[[  40   54   35  -42  -98  -39]
 [  59  -41   93  -51 -109   90]
 [  67  -47   67   84   51   19]] -> 59

[[ 83  53 -20  49]
 [ 57  53 -64  25]
 [-64 -45  -7  53]] -> 57

[[ 31  -7  38  88]
 [-54  84   8  18]
 [ 11  95 -29  26]] -> -54

[[-23 -29 -25 -59 -38 -45 -33]
 [ -6   4 -11 -81 -50 -33 -90]
 [ -8 -37 -27  25  -9 -33  68]] -> -6

[[ 26 -19 -90  36]
 [ 76 -15  27  61]
 [-70  33  95 -77]] -> 76

[[-54  34 -11 -68]
 [ -1 -94  31  18]
 [-10   1 -77 -20]] -> -1
---
[[ 1.0  0.6  0.4  0.6  0.6 -0.8  0.4  1.6  1.8]
 [ 0.4  0.1  1.2 -0.5  0.4 -0.3 -0.8  1.7 -0.6]
 [ 0.2  0.9 -2.1  0.5  1.4  0.7  2.7 -0.4  1.9]
 [ 0.3  0.5  1.7  2.2  1.3  1.8  1.6  0.8  0.8]
 [-0.3 -0.1  0.0  0.5  0.5  2.4  0.2 -1.4  1.1]] result: 1.1

[[  2.899   2.424  -5.438  -0.466   0.530  -6.999 -10.971 -10.360  -4.173
    3.536  10.805   6.434 -11.380 -12.855 -11.840]
 [ -7.882 -11.185  -4.485 -10.671   6.373 -11.231  -3.765  -4.255  -0.984
    5.780   4.310   5.997   0.331 -16.618   2.331]
 [ -1.469  13.691 -11.656  -3.897 -11.333   8.085  11.205  11.105  -0.006
   14.331   1.195  16.045   3.112   2.117   0.084]
 [  3.216   2.269   1.859   2.884   5.597 -10.182 -16.051 -16.054  -2.451
    1.059   2.455   1.900  -5.688  10.151  -8.314]
 [ -0.526  -3.893 -17.704  -0.258  -9.103   4.993  -4.491  -4.616   7.237
   -1.136  10.227  -2.753 -20.753 -12.121  -8.475]
 [ -1.965  -3.344   3.408   0.016  -4.143  -8.470  -3.895  -7.463  -5.178
   -7.553  -0.711  -4.776   7.438   1.602  -0.271]
 [  3.590  -4.839   7.544   1.732   3.650  -8.229 -10.420  -9.094  -9.635
  -12.637   1.627 -14.887  -7.883 -11.904   0.271]
 [  3.745 -15.140  -9.117   0.690  10.160 -12.937 -10.470 -10.378  10.994
    6.603   1.038   7.813   4.121  -3.562   3.385]
 [ -7.728   9.946   4.103  -7.894  -7.324  -3.832  -2.271  -4.280 -12.126
   -4.732  12.347  -3.538 -16.567  -8.528 -11.770]
 [ -1.356  11.756   8.438   4.329  -1.593  -6.669  -4.098  -4.797 -10.975
    3.823  -0.989   4.489   1.533  -4.184  -3.100]] result: -3.100

[[ 0.94 -0.28  1.45  1.13  1.38 -1.57  0.61  0.31 -0.23  0.82 -0.67 -0.99
  -0.38  1.69]
 [ 0.21  0.05  1.00  1.21  1.46  1.43  0.39  2.04  0.35  1.85 -0.08  1.66
   1.00  0.61]
 [-0.32  0.12 -0.50  1.62  1.63 -0.53  0.99 -0.15  0.10  0.94  1.95  1.78
   0.30  1.25]
 [-0.11  1.34  1.46  0.73  0.98  0.37  0.13 -0.06 -0.02  0.73  0.47  0.54
  -1.03  0.53]
 [ 1.36  0.39  0.02 -0.51 -0.15  1.02 -0.17  0.63  0.86  0.72  0.16 -0.24
  -0.09  1.04]
 [ 2.51  0.45  1.96  0.45  1.89  1.50  0.61  0.60  0.07  0.69  2.30  1.21
   1.82  1.37]
 [ 0.56  0.23  0.04  1.52  1.09  1.67 -0.59 -0.68  1.91 -0.74  0.37 -0.06
   2.09  0.37]
 [ 1.24  0.75  0.45 -0.05  0.19 -1.28 -1.13 -0.50  0.33  0.37 -0.02 -2.08
  -1.04  0.21]
 [ 0.97 -0.38  1.61 -0.08  1.01  1.34  0.47  1.29 -0.47  1.23  0.01  0.80
  -0.51  1.20]
 [-0.70 -0.27 -1.10  0.15  0.15  0.37  0.27  1.49 -0.06  0.08  2.29  0.95
   0.86  0.86]
 [ 0.07  0.04  1.97 -0.70  0.23  1.06 -0.27  0.20 -0.84  0.54  1.62 -0.57
  -0.21 -1.96]] result: -1.96

[[-1.51 -1.90 -2.13 -0.23 -2.47 -0.98  0.96]
 [ 0.82  2.25 -0.68  0.93  1.86  0.82 -0.20]
 [ 1.07  1.62  1.18 -0.14  2.06  0.52 -1.36]
 [-1.50 -1.47 -2.52  0.06 -2.30 -0.84  1.25]
 [-0.97 -2.50  1.32 -1.93 -1.73 -1.26 -1.11]
 [-1.49 -1.79 -2.29 -0.10 -2.44 -0.97  1.14]
 [ 0.82  0.67  2.17 -0.89  1.51  0.15 -1.89]
 [ 1.01  2.04  0.19  0.52  2.11  0.68 -0.77]
 [ 0.19 -0.87  2.68 -1.71  0.34 -0.45 -2.05]] result: -2.05

[[ -1.03  11.06   0.17 -17.00  11.44 -11.98   6.49  -0.04  -6.42 -16.97
  -10.19  18.34   9.29]
 [ 10.00  12.59   2.70  19.60  -9.83   8.74  -1.91   7.93  11.78  11.02
   -0.99 -20.05   2.63]
 [ -4.44   1.16   6.16  -4.65   0.22  -6.38   5.33   3.66  -3.53  -5.87
   -7.73  -3.49   8.77]
 [-11.15  -2.23  -9.87 -17.42  11.70 -26.07   7.56  -6.31 -13.12  -9.17
   -0.22  10.65 -19.90]
 [-19.51 -20.89  25.35 -11.68  10.87  -7.04  14.89  16.41 -25.19  11.09
   14.50 -15.44  17.84]] result: 17.84
---
[[ 90 -22  21  -7 -23]
 [-42 -60 -26 -32  31]] → -60

[[-36 -90  52  24 -38 -21  22]
 [-71  10 -91 -28 -74  81  13]
 [ 14  50  11  20  58  28  50]] → 10

[[  7   3 -19   0   1   2]
 [ 28  -1  64  99 -45  30]] → -1

[[-100  104  -75  -52]
 [ -49  103 -102 -102]] → 103

[[ -63  -85  -17  -13]
 [ 100    1   35  -71]
 [-107  105   66  -10]] → 1

[[ -1 -16 -26 -81 -87   2   0]
 [-79  63  54  -8 -16 -76 -78]
 [-53  43  37  20  20 -52 -54]] → 63
---
array([[1, 1, 3, 3],
       [4, 3, 8, 6]]) gives 3

array([[-29, -24, -27, -50, -14, -42, -23],
       [-26,  42,  11,  25,  -6, -13, -41]]) gives -27

array([[ 25,  -2, -46, -39],
       [-49, -23,  38,  14]]) gives -46

array([[5271, 5435, 5365, 8434, 6615],
       [5560, 5546, 4978, 1781, 3621]]) gives 5365

array([[7, 4, 3, 1, 7, 5, 4],
       [4, 6, 5, 5, 7, 6, 6]]) gives 3

array([[2754, 2328, 8024, 4697],
       [2382, 3974, 1559, 3642]]) gives 8024

array([[  8,   1,  39,  -4, -19,  10, -50],
       [  4,   6, -20, -32, -17,  12,   0]]) gives 39
---
array([[   3,   -8,   25,  -57,  -57,   19,    9],
       [  11,  -72,   31,  -75, -106,   21,  -16],
       [   1,  -21,  -18,   24,   44,  -11,   -6],
       [   8,  -50,    3,  -25,  -14,    0,    6],
       [ -45,   32,   -3,   21,   -6,   34,   19],
       [  20,  -10,    6,  -20,   13,   -6,   -7],
       [  -7,   28,   -7,   14,   -9,   15,   -6],
       [  20,  -80,    8,  -59,  -43,    8,  -25],
       [ -22,   21,  -17,    8,   35,  -21,    1],
       [  36,   22,   37,   13,  -32,   20,    6],
       [ -12,  -12,  -12,   -8,   -2,  -14,  -29]]) gives 9

array([[ 21,  19,  33,  -2,  26,  13,  23],
       [ 46,  80,  15, -14,   2,   8,  25],
       [ 33,  81,  14,  -3,   8,  19,  24],
       [ 27,  34,  26,   0,   5,  25,  33],
       [ 12,  29,  15,  -3,  16,   7,  25],
       [ 17,  35,  39,  -4,  11,  26,  37],
       [ 35,  75,  10,  -5,  -3,  10,  16],
       [  4,  39,   8,  -1,   5,  10,  17],
       [ 44, 103,  14,  -1,  11,  28,  38]]) gives 23

array([[-16,  31, 100,  32,  26, -16,  84, -15],
       [-31,  35,  41,  34, -26,  62, -83,  56],
       [ 43,  53, -41, -58,  95,  14, -42,   9],
       [-11,  33,  13,  11,  14,  42, -45,  27],
       [-23,  33,   0, -49, -92, -39, -17,  31],
       [-24,  11,  -8,  17,  -6,  20,   5,  -1]]) gives -15

array([[ 37, -18, -30,  28, -32, -39,  40,  10,   6,   6,  -8,  -1,  -6,
         -4],
       [-30,  19, -26, -26,  -5,  10,   3,  -9,  24,  16,   7,  74, -37,
          7],
       [-11,  35, -25, -44, -29,  69,  78, -14,  -7,  39, -41,  -8, -47,
         28],
       [ 31, -15,  -3,  -2,  19,  24,  -8,  14, -12,   5, -33, -10, -22,
          6],
       [-30,  16, -27, -27,  -8,  15,   7,  -9,  22,  18,   8,  74, -41,
          6],
       [ 14,  -4, -17, -16,  35,  13, -20,  12,   0,   0, -25,  -5, -30,
         -6],
       [-33,  52, -14, -30,  11,  19,  19,  -8,  10,  23, -53,  25, -26,
         23],
       [-26,  60, -13, -35,   3,  43,  50, -10,  -5,  30, -72,  -9, -28,
         33]]) gives -4

array([[-32,  -1,  -5,  18, -17, -30, -38,  23],
       [ 19,   5, -38,  -4, -46, -19, -13,  30],
       [  1, -12,  23,   7,  20,  27, -10,  -3],
       [-29,  -9, -41,  -1,  -5, -56, -21, -16],
       [-15,   9, -40,  12, -77, -90, -41,  37],
       [ 17, -13, -37,  -5, -48, -24,  -4,   7],
       [ 20,  -1,  -7,   2,   4,  -3, -46,  40],
       [-73,  -1,   8,  -3, -23,  -6,  93, -63],
       [-25,  -9, -43,  -7, -35, -64, -23, -21],
       [ 16,  -1, -17,   6,   2, -13, -15,  18],
       [  6,   6,  16,   0,  38,  66,  34,  -6],
       [-21,  -4, -22, -17, -36, -24,  37, -38]]) gives 23

array([[  59,   -7,  -22, -108, -108,  -43,   13,   23],
       [   8,    3,   -2,  -13,  -13,   -5,    2,    7],
       [  -2,   39,    9,    8,    8,   13,    2,   42],
       [  -2,  -13,   -2,    3,    3,   -1,   -1,  -14],
       [  45,  -15,  -21,  -82,  -82,  -40,    9,    7],
       [   8,  -42,  -20,  -20,  -20,  -25,   -3,  -62],
       [  60,   36,  -17, -108, -108,  -42,   13,   51],
       [  15,   38,    3,  -24,  -24,   -2,    5,   48],
       [  36,  -18,  -19,  -67,  -67,  -34,    7,    0],
       [  -9,  -36,    8,   18,   18,   15,   -4,  -60]]) gives 23
